Below are the code and all the weights of a small trained network. Each question names an input and a class and asks about switching units off, where a switched-off unit gives its printed mean instead of its output.

import numpy as np


def w(rows, s, z=0):
    codes = np.array(rows[::2]) - 128.0
    scale = np.full(codes.shape[1], s)
    scale[-1] = z or s
    return codes * scale


def f(y):
    return y / 2 * (1 + np.tanh(0.7978845608 * (y + 0.044715 * y**3)))


def log_softmax(a):
    a = a - a.max(-1, keepdims=True)
    return a - np.log(np.exp(a).sum(-1, keepdims=True))


def net(x, mask):
    res = np.array(x, float).reshape(1, 4) / 4 @ E
    y = f(res @ A[0][:, :-1].T + A[0][:, -1])
    res = res + np.where(mask, y, B[0][:, -1]) @ B[0][:, :-1]
    return log_softmax(res[-1] @ U[:, :-1].T + U[:, -1])


A, B = {}, {}
E = w([
[105,75,83,198,155,91,207,77,187],'x0',
[104,100,181,112,110,146,58,18,168],'x1',
[72,132,208,132,167,32,116,170,120],'x2',
[255,118,161,143,146,77,147,86,122],'x3',
],0.009)
A[0] = w([
[84,132,103,130,122,147,120,131,121,16],'neuron 1',
[144,147,102,132,138,118,154,174,119,19],'neuron 2',
[146,140,152,112,125,155,102,152,119,13],'neuron 3',
[163,138,89,146,128,111,189,251,103,93],'neuron 4',
[189,135,151,128,133,94,131,103,122,37],'neuron 5',
[120,138,152,143,123,135,107,87,135,30],'neuron 6',
[113,126,103,147,127,103,174,104,152,37],'neuron 7',
[130,146,115,126,130,141,114,102,117,21],'neuron 8',
[159,144,181,109,130,157,81,204,101,101],'neuron 9',
[69,140,134,127,135,169,144,143,131,49],'neuron 10',
[87,108,72,161,137,73,218,86,153,122],'neuron 11',
[165,140,74,133,126,214,147,114,110,153],'neuron 12',
[102,122,111,134,140,111,165,102,134,2],'neuron 13',
[25,131,88,133,120,170,116,161,127,105],'neuron 14',
[169,122,70,124,123,205,147,115,128,10],'neuron 15',
[223,132,148,144,130,101,149,126,118,89],'neuron 16',
[98,126,157,126,130,76,119,145,128,6],'neuron 17',
[108,129,151,120,134,141,101,74,133,5],'neuron 18',
[77,134,206,137,146,24,146,172,111,113],'neuron 19',
[101,123,180,137,120,138,91,52,131,127],'neuron 20',
[165,147,136,105,111,164,87,167,111,97],'neuron 21',
],0.017,0.0061)
B[0] = w([
[127,25,118,179,116,88,175,118,123,139],'neuron 1',
[60,24,83,117,106,143,152,116,118,160],'neuron 2',
[88,38,107,204,109,132,131,136,76,145],'neuron 3',
[54,108,107,4,139,165,140,94,142,247],'neuron 4',
[174,49,131,131,122,61,176,135,111,168],'neuron 5',
[63,48,100,120,115,132,147,131,121,141],'neuron 6',
[86,88,123,185,109,131,126,131,62,165],'neuron 7',
[65,70,88,180,106,116,146,127,130,125],'neuron 8',
[109,171,150,192,142,156,107,124,52,203],'neuron 9',
[169,53,130,147,130,81,170,120,113,152],'neuron 10',
[114,189,166,171,149,166,96,131,45,239],'neuron 11',
[141,186,118,164,119,128,88,143,217,216],'neuron 12',
[93,47,92,202,95,133,136,125,75,144],'neuron 13',
[215,107,169,98,143,55,158,139,111,199],'neuron 14',
[116,88,79,211,79,133,111,138,203,188],'neuron 15',
[198,90,169,114,143,54,165,145,112,203],'neuron 16',
[101,47,71,216,82,121,152,119,164,150],'neuron 17',
[47,33,71,122,120,149,159,118,114,149],'neuron 18',
[159,162,91,192,95,141,89,143,232,228],'neuron 19',
[71,146,106,28,144,172,138,119,136,192],'neuron 20',
[110,153,146,187,140,148,124,120,67,183],'neuron 21',
],0.026,0.016)
U = w([
[130,123,91,166,73,136,103,135,191,101],'0',
[98,128,154,175,133,161,111,116,42,99],'1',
[73,87,98,60,126,159,156,87,132,103],'2',
[174,75,155,120,129,68,181,131,116,99],'3',
[172,251,187,53,169,146,86,128,153,255],'4',
],0.016,0.0072)

Each question gives the input, the list of numbers given to net, and the class t.
The units are the neurons (one row each of A and B). Each row of codes is followed by its name. A weight is (code - 128) times the scale printed after its matrix; where a second scale follows, it is the last column's (A, B and U).
mask holds one flag per neuron, in row order. A switched-off neuron (its flag False) gives its mean, the last column of its row in B, instead of its output. The means were averaged over made-up inputs and are rounded, as every weight is.
A unit's drop is (log p(t) with every unit on - log p(t) with that unit switched off) / (log p(t) with every unit on - log p(t) with every unit switched off).
The circuit of an input: a set's keep is (log p(t) with only the set's units on - log p(t) with every unit switched off) / (log p(t) with every unit on - log p(t) with every unit switched off). Starting from the 12 units with the biggest drops (on a tie, the unit counted first), units are removed one at a time, each time the one whose removal leaves the highest keep (on an exact tie, the one counted first), for as long as the keep stays at least 0.8.
units of the circuit, in order: the units of the circuit, biggest drop first
top k neurons: the k neurons with the biggest drops, biggest first
drop when u is switched off: that unit's drop, to one decimal
input [5,-7,-4,-8], class 3: units of the circuit, in order => neuron 14
input [2,-2,5,7], class 3: top 2 neurons => neuron 16; neuron 5
input [-7,-6,-2,8], class 3: top 4 neurons => neuron 16; neuron 11; neuron 5; neuron 7
input [5,4,5,7], class 3: top 3 neurons => neuron 5; neuron 16; neuron 12
input [5,0,-3,-4], class 1: top 3 neurons => neuron 11; neuron 19; neuron 16
input [-4,-4,4,-6], class 3: top 2 neurons => neuron 14; neuron 11
input [1,-7,-6,-8], class 3: top 2 neurons => neuron 14; neuron 10
input [8,-1,0,-8], class 1: top 2 neurons => neuron 11; neuron 16
input [7,8,-6,-8], class 2: top 3 neurons => neuron 20; neuron 18; neuron 16
input [-4,-6,3,2], class 2: top 2 neurons => neuron 4; neuron 11
input [6,7,6,-1], class 2: top 4 neurons => neuron 20; neuron 12; neuron 18; neuron 15
input [0,3,3,5], class 3: top 2 neurons => neuron 4; neuron 5
input [4,6,-5,-7], class 3: top 2 neurons => neuron 14; neuron 4
input [6,-4,-5,2], class 1: units of the circuit, in order => neuron 11
input [6,-4,-2,-1], class 1: drop when neuron 11 is switched off => 3.4
input [1,-4,8,4], class 0: drop when neuron 19 is switched off => 4.9
input [1,-2,-2,-3], class 4: drop when neuron 1 is switched off => 0.0
